Below is a small trained network, with its code and all its weights. Each question gives an input and a target symbol and asks what happens when units are switched off, that is, made to give their printed mean instead of their output.

import numpy as np


def w(rows, s, z=0):
    codes = np.array(rows[::2]) - 128.0
    scale = np.full(codes.shape[1], s)
    scale[-1] = z or s
    return codes * scale


def f(y):
    return y / 2 * (1 + np.tanh(0.7978845608 * (y + 0.044715 * y**3)))


def softmax(a):
    e = np.exp(a - a.max(-1, keepdims=True))
    return e / e.sum(-1, keepdims=True)


def log_softmax(a):
    a = a - a.max(-1, keepdims=True)
    return a - np.log(np.exp(a).sum(-1, keepdims=True))


def net(x, mask):
    ids = ['γδζμξστω'.index(c) for c in x.split()]
    T = len(ids)
    res = E[ids] + P[:T]
    u = 0
    for l in range(2):
        q, k, v = (res @ M[l].T for M in (Q, K, V))
        z = softmax(np.where(np.tri(T) > 0, q @ k.T / 2**0.5, -1e9)) @ v
        res = res + np.where(mask[u], z, O[l][:, -1]) @ O[l][:, :-1]
        u += 1
        y = f(res @ A[l][:, :-1].T + A[l][:, -1])
        res = res + np.where(mask[u : u + 12], y, B[l][:, -1]) @ B[l][:, :-1]
        u += 12
    return log_softmax(res[-1] @ U[:, :-1].T + U[:, -1])


Q, K, V, O, A, B = {}, {}, {}, {}, {}, {}
E = w([
[4,84,211,227],'γ',
[87,68,62,188],'δ',
[85,208,181,131],'ζ',
[195,111,43,132],'μ',
[37,156,44,82],'ξ',
[189,227,132,92],'σ',
[154,156,103,115],'τ',
[80,86,20,133],'ω',
],0.012)
P = w([
[153,53,136,30],'0',
[203,83,235,194],'1',
[122,58,153,1],'2',
[152,146,168,194],'3',
[110,99,112,20],'4',
[133,175,129,204],'5',
[101,116,94,23],'6',
[120,204,108,215],'7',
[94,125,88,23],'8',
[111,223,78,227],'9',
[94,124,93,23],'10',
[103,236,66,235],'11',
[88,136,75,23],'12',
],0.0079)
Q[0] = w([
[117,36,227,19],'0.h0',
[159,40,120,1],'0.h0',
],0.0086)
K[0] = w([
[151,30,184,2],'0.h0',
[122,85,180,55],'0.h0',
],0.009)
V[0] = w([
[57,171,179,237],'0.h0',
[254,92,103,203],'0.h0',
],0.0086)
O[0] = w([
[204,24,244,130,187],'0.h0',
[211,167,91,255,5],'0.h0',
],0.0088,0.0026)
A[0] = w([
[209,153,67,54,159],'0.n0',
[165,164,135,96,159],'0.n1',
[154,180,162,192,109],'0.n2',
[79,235,163,49,213],'0.n3',
[110,104,85,135,211],'0.n4',
[192,133,180,164,68],'0.n5',
[190,139,185,181,18],'0.n6',
[208,112,150,103,254],'0.n7',
[6,112,89,102,205],'0.n8',
[74,109,57,76,169],'0.n9',
[187,67,102,173,246],'0.n10',
[171,155,171,179,104],'0.n11',
],0.012,0.0037)
B[0] = w([
[2,138,134,16,171],'0.n0',
[70,166,141,121,143],'0.n1',
[205,149,73,91,153],'0.n2',
[141,237,178,126,248],'0.n3',
[200,119,185,121,154],'0.n4',
[145,66,78,59,152],'0.n5',
[192,63,44,93,154],'0.n6',
[68,103,224,31,152],'0.n7',
[163,91,184,144,237],'0.n8',
[208,79,85,106,217],'0.n9',
[112,163,247,92,155],'0.n10',
[166,132,89,87,153],'0.n11',
],0.0077,0.013)
Q[1] = w([
[10,189,58,97],'1.h0',
[92,254,98,135],'1.h0',
],0.0039)
K[1] = w([
[113,139,199,45],'1.h0',
[129,254,223,35],'1.h0',
],0.0037)
V[1] = w([
[119,100,250,83],'1.h0',
[136,154,195,57],'1.h0',
],0.0023)
O[1] = w([
[184,129,114,177,230],'1.h0',
[61,254,107,188,252],'1.h0',
],0.0073,0.0039)
A[1] = w([
[108,118,82,65,156],'1.n0',
[201,141,78,161,175],'1.n1',
[186,76,72,62,1],'1.n2',
[107,145,131,133,158],'1.n3',
[23,116,159,114,49],'1.n4',
[105,127,93,78,187],'1.n5',
[166,75,82,81,31],'1.n6',
[25,110,115,70,23],'1.n7',
[118,79,172,148,205],'1.n8',
[75,150,102,121,83],'1.n9',
[153,7,93,186,34],'1.n10',
[124,150,120,198,138],'1.n11',
],0.015,0.0037)
B[1] = w([
[147,80,125,96,224],'1.n0',
[120,163,46,182,159],'1.n1',
[105,85,158,220,254],'1.n2',
[110,130,149,143,150],'1.n3',
[62,164,41,191,154],'1.n4',
[147,105,132,99,207],'1.n5',
[85,109,117,218,207],'1.n6',
[127,102,32,104,176],'1.n7',
[90,108,185,116,155],'1.n8',
[36,92,123,143,143],'1.n9',
[185,249,72,56,158],'1.n10',
[167,110,121,152,129],'1.n11',
],0.011,0.0094)
U = w([
[1,74,230,190,3],'γ',
[173,200,33,201,129],'δ',
[126,247,161,61,139],'ζ',
[135,89,82,114,169],'μ',
[212,49,221,63,190],'ξ',
[125,186,64,108,173],'σ',
[219,166,59,29,129],'τ',
[113,98,140,249,10],'ω',
],0.0076,0.0054)

Each question gives the input, a string of symbols that net reads in full, and the target symbol t.
The units are the heads (2 rows each of Q, K, V and O) and the neurons (one row each of A and B). Each row of codes is followed by its name. A weight is (code - 128) times the scale printed after its matrix; where a second scale follows, it is the last column's (O, A, B and U).
mask holds one flag per unit, layer by layer, with each layer's heads first. A switched-off unit (its flag False) gives its mean, the last column of its rows in O or B, instead of its output. The means were averaged over made-up inputs and are rounded, as every weight is.
A unit's drop is (log p(t) with every unit on - log p(t) with that unit switched off) / (log p(t) with every unit on - log p(t) with every unit switched off).
The circuit of an input: a set's keep is (log p(t) with only the set's units on - log p(t) with every unit switched off) / (log p(t) with every unit on - log p(t) with every unit switched off). Starting from the 12 units with the biggest drops (on a tie, the unit counted first), units are removed one at a time, each time the one whose removal leaves the highest keep (on an exact tie, the one counted first), for as long as the keep stays at least 0.8.
circuit, biggest first: the units of the circuit, biggest drop first
top k neurons: the k neurons with the biggest drops, biggest first
top k neurons in layer l: the k neurons of layer l with the biggest drops, biggest first
input ξ σ μ μ ω ξ, target δ: top 4 neurons => [0.n0 0.n7 0.n10 1.n1]
input ξ ω ξ ω, target τ: circuit, biggest first => [0.n3 1.n10]
input γ μ γ ζ ζ ζ ζ ζ μ μ ω, target ω: top 3 neurons in layer 1 => [1.n2 1.n6 1.n10]
input ζ ζ ζ μ ζ μ τ τ, target δ: circuit, biggest first => [0.h0 1.n1]
input ω μ μ ζ μ ω τ ξ γ γ, target ζ: top 4 neurons in layer 0 => [0.n3 0.n0 0.n9 0.n4]
input ζ ζ ξ ζ ζ σ ζ ζ ζ ζ μ ζ, target ξ: circuit, biggest first => [0.h0]
input ζ ω ζ ξ ω ζ σ μ ζ ζ μ σ, target ξ: circuit, biggest first => [0.h0 0.n7]
input ζ ζ ω γ μ ζ, target γ: top 4 neurons in layer 0 => [0.n3 0.n6 0.n5 0.n7]
input ω γ ζ ω, target γ: circuit, biggest first => [0.h0 0.n10 0.n9]
input σ δ ζ ζ ζ τ, target ξ: top 4 neurons in layer 0 => [0.n9 0.n7 0.n10 0.n3]
input ζ μ ω ω ω, target ω: circuit, biggest first => [1.n2 0.n9 1.n6]
input ζ τ μ ζ τ μ, target ξ: circuit, biggest first => [0.n10 0.h0 0.n7]
input ζ ζ μ ζ, target ξ: top 3 neurons in layer 0 => [0.n9 0.n7 0.n3]
input μ μ ξ ω, target δ: top 2 neurons => [0.n0 0.n7]
input ζ ξ ζ ξ μ τ, target ζ: top 3 neurons => [0.n9 1.n2 1.n6]
input ζ μ ζ μ ζ ω, target δ: top 4 neurons => [0.n7 0.n0 1.n1 1.n2]
input ξ ζ ζ ζ ζ ζ μ μ, target ξ: top 4 neurons => [0.n10 0.n7 0.n9 0.n3]
input μ γ μ ζ, target γ: top 3 neurons in layer 0 => [0.n6 0.n3 0.n7]
input τ μ δ ω ξ ζ ζ ω, target ξ: top 2 neurons => [0.n10 0.n9]
input ζ ζ ζ μ ζ ξ ζ ζ ξ ζ μ ξ ζ, target ζ: circuit, biggest first => [0.n3 0.h0]
